Below are the code and all the weights of a small trained network. Each question names an input and a class and asks about switching units off, where a switched-off unit gives its printed mean instead of its output.

import numpy as np


def w(rows, s, z=0):
    codes = np.array(rows[::2]) - 128.0
    scale = np.full(codes.shape[1], s)
    scale[-1] = z or s
    return codes * scale


def norm(h):
    return h / np.sqrt((h * h).mean(-1, keepdims=True) + 1e-5)


def f(y):
    return y / 2 * (1 + np.tanh(0.7978845608 * (y + 0.044715 * y**3)))


def log_softmax(a):
    a = a - a.max(-1, keepdims=True)
    return a - np.log(np.exp(a).sum(-1, keepdims=True))


def net(x, mask):
    res = np.array(x, float).reshape(1, 7) / 4 @ E
    u = 0
    for l in range(3):
        y = f(norm(res) @ A[l][:, :-1].T + A[l][:, -1])
        res = res + np.where(mask[u : u + 6], y, B[l][:, -1]) @ B[l][:, :-1]
        u += 6
    return log_softmax(norm(res)[-1] @ U[:, :-1].T + U[:, -1])


A, B = {}, {}
E = w([
[86,179,138,128,117,145,115,128,123,108,117,168],'x0',
[126,145,197,108,179,154,123,127,159,109,136,99],'x1',
[90,64,155,48,140,87,186,40,1,35,174,108],'x2',
[179,191,101,95,74,91,215,164,205,115,90,138],'x3',
[127,122,143,102,149,141,115,151,114,109,105,141],'x4',
[143,119,136,140,130,130,144,122,132,137,145,121],'x5',
[162,218,42,122,222,221,196,115,110,183,169,87],'x6',
],0.0086)
A[0] = w([
[83,64,236,213,57,110,38,216,203,236,61,164,105],'0.n0',
[176,196,127,90,140,134,133,114,97,150,133,140,66],'0.n1',
[176,140,149,142,159,49,82,185,186,108,57,179,69],'0.n2',
[253,159,145,71,79,187,111,87,150,177,34,96,8],'0.n3',
[195,191,82,193,225,206,87,184,141,184,112,138,241],'0.n4',
[86,94,96,66,151,119,173,118,221,150,122,197,183],'0.n5',
],0.0063,0.0016)
B[0] = w([
[246,202,161,108,221,137,108,163,50,129,109,89,255],'0.n0',
[112,150,106,214,181,140,193,163,100,84,83,55,147],'0.n1',
[180,141,79,88,98,182,142,134,147,150,199,111,177],'0.n2',
[54,231,149,214,133,78,180,187,94,112,124,194,157],'0.n3',
[65,5,25,181,41,46,90,63,223,186,96,188,253],'0.n4',
[254,245,200,123,117,32,189,92,177,92,135,91,148],'0.n5',
],0.0073,0.0087)
A[1] = w([
[151,195,88,129,133,81,158,105,102,133,86,37,113],'1.n0',
[162,128,211,102,28,86,216,76,155,15,87,117,2],'1.n1',
[55,113,85,150,149,188,120,100,89,36,173,137,62],'1.n2',
[113,118,115,153,86,122,248,89,143,143,89,65,144],'1.n3',
[116,191,82,67,146,133,254,104,72,99,147,80,5],'1.n4',
[156,115,119,119,184,136,14,82,112,130,59,90,129],'1.n5',
],0.0062,0.0026)
B[1] = w([
[107,149,144,26,240,142,51,164,111,99,139,205,217],'1.n0',
[178,1,107,120,23,218,83,209,127,54,128,154,242],'1.n1',
[101,88,124,117,160,88,174,75,102,178,112,86,182],'1.n2',
[66,141,173,143,193,145,126,171,67,32,108,137,240],'1.n3',
[152,146,127,109,197,219,150,157,153,183,149,204,252],'1.n4',
[144,107,76,211,172,155,192,51,125,116,112,176,232],'1.n5',
],0.0092,0.004)
A[2] = w([
[174,169,114,245,173,124,59,108,44,172,111,111,32],'2.n0',
[160,187,134,94,95,62,188,170,201,195,99,151,62],'2.n1',
[160,192,172,14,78,61,121,250,149,152,199,114,68],'2.n2',
[119,48,188,164,32,147,109,63,79,8,88,131,133],'2.n3',
[52,125,102,69,103,91,254,251,204,47,119,152,229],'2.n4',
[184,99,165,191,127,102,110,123,142,199,172,137,5],'2.n5',
],0.0068,0.002)
B[2] = w([
[94,177,202,42,174,199,157,162,133,110,136,211,239],'2.n0',
[79,152,113,96,72,76,185,144,143,105,129,13,196],'2.n1',
[122,147,251,126,2,57,157,157,210,237,157,75,189],'2.n2',
[75,96,170,153,87,90,11,170,98,144,142,74,214],'2.n3',
[210,185,105,141,79,170,174,129,132,71,52,85,255],'2.n4',
[138,132,196,74,154,201,126,140,68,143,36,235,166],'2.n5',
],0.0096,0.0058)
U = w([
[190,178,162,64,211,188,134,190,96,137,61,196,253],'0',
[70,76,73,157,133,127,71,79,185,253,80,184,96],'1',
[203,208,208,35,69,41,128,189,193,225,133,88,67],'2',
[142,191,46,151,95,75,181,156,168,145,71,61,179],'3',
[46,67,187,95,132,68,2,117,56,154,148,102,132],'4',
[33,75,70,59,208,144,185,80,75,162,172,107,119],'5',
[149,54,169,43,39,132,84,224,130,74,103,88,39],'6',
],0.0086,0.0039)

Each question gives the input, the list of numbers given to net, and the class t.
The units are the neurons (one row each of A and B). Each row of codes is followed by its name. A weight is (code - 128) times the scale printed after its matrix; where a second scale follows, it is the last column's (A, B and U).
mask holds one flag per neuron, layer by layer. A switched-off neuron (its flag False) gives its mean, the last column of its row in B, instead of its output. The means were averaged over made-up inputs and are rounded, as every weight is.
A unit's drop is (log p(t) with every unit on - log p(t) with that unit switched off) / (log p(t) with every unit on - log p(t) with every unit switched off).
The circuit of an input: a set's keep is (log p(t) with only the set's units on - log p(t) with every unit switched off) / (log p(t) with every unit on - log p(t) with every unit switched off). Starting from the 12 units with the biggest drops (on a tie, the unit counted first), units are removed one at a time, each time the one whose removal leaves the highest keep (on an exact tie, the one counted first), for as long as the keep stays at least 0.8.
units of the circuit, in order: the units of the circuit, biggest drop first
unit that matters most: the unit with the biggest drop
k most important neurons of layer l: the k neurons of layer l with the biggest drops, biggest first
drop of u: that unit's drop, to one decimal
input [4,8,-2,-1,1,-8,6], class 1: units of the circuit, in order	[0.n4]
input [-8,7,-8,8,5,8,7], class 3: 2 most important neurons of layer 0	[0.n4; 0.n0]
input [5,4,-7,7,8,-3,1], class 3: units of the circuit, in order	[0.n4; 2.n1]
input [2,5,-1,-8,-1,4,-5], class 0: 2 most important neurons of layer 0	[0.n0; 0.n4]
input [8,2,4,-1,6,-7,4], class 5: units of the circuit, in order	[0.n0; 1.n2]
input [1,-8,-1,5,-5,-2,-3], class 2: units of the circuit, in order	[2.n2; 0.n4]
input [-2,2,3,-1,-4,3,6], class 5: 3 most important neurons of layer 0	[0.n0; 0.n5; 0.n3]
input [2,1,5,0,5,-6,8], class 5: 2 most important neurons of layer 1	[1.n2; 1.n1]
input [-8,-5,8,1,-4,2,4], class 0: 3 most important neurons of layer 2	[2.n1; 2.n3; 2.n2]
input [8,-6,-8,3,7,3,-1], class 2: 3 most important neurons of layer 0	[0.n0; 0.n2; 0.n5]
input [-2,2,-6,1,7,5,1], class 3: 2 most important neurons of layer 0	[0.n4; 0.n3]
input [3,7,-5,2,-3,-7,0], class 2: 2 most important neurons of layer 0	[0.n0; 0.n2]
input [-4,-4,-3,-7,1,-6,-8], class 0: drop of 0.n0	0.5
input [7,-3,1,-6,-2,-4,5], class 5: drop of 0.n0	-0.2
input [-8,-3,2,7,-6,4,3], class 0: unit that matters most	1.n3
input [-4,6,-4,-4,-5,-5,5], class 1: drop of 0.n4	0.4
input [-2,-7,0,-3,-5,0,4], class 1: drop of 0.n2	0.0
input [1,-5,-2,0,5,-5,-8], class 0: 2 most important neurons of layer 1	[1.n5; 1.n1]
input [3,3,4,6,-3,-6,0], class 6: 2 most important neurons of layer 1	[1.n1; 1.n5]
input [-5,-6,-8,-7,2,6,-6], class 0: units of the circuit, in order	[0.n0]
input [1,3,-1,8,7,3,8], class 3: 2 most important neurons of layer 0	[0.n4; 0.n0]
input [5,1,-1,1,3,1,7], class 3: 3 most important neurons of layer 0	[0.n4; 0.n0; 0.n1]
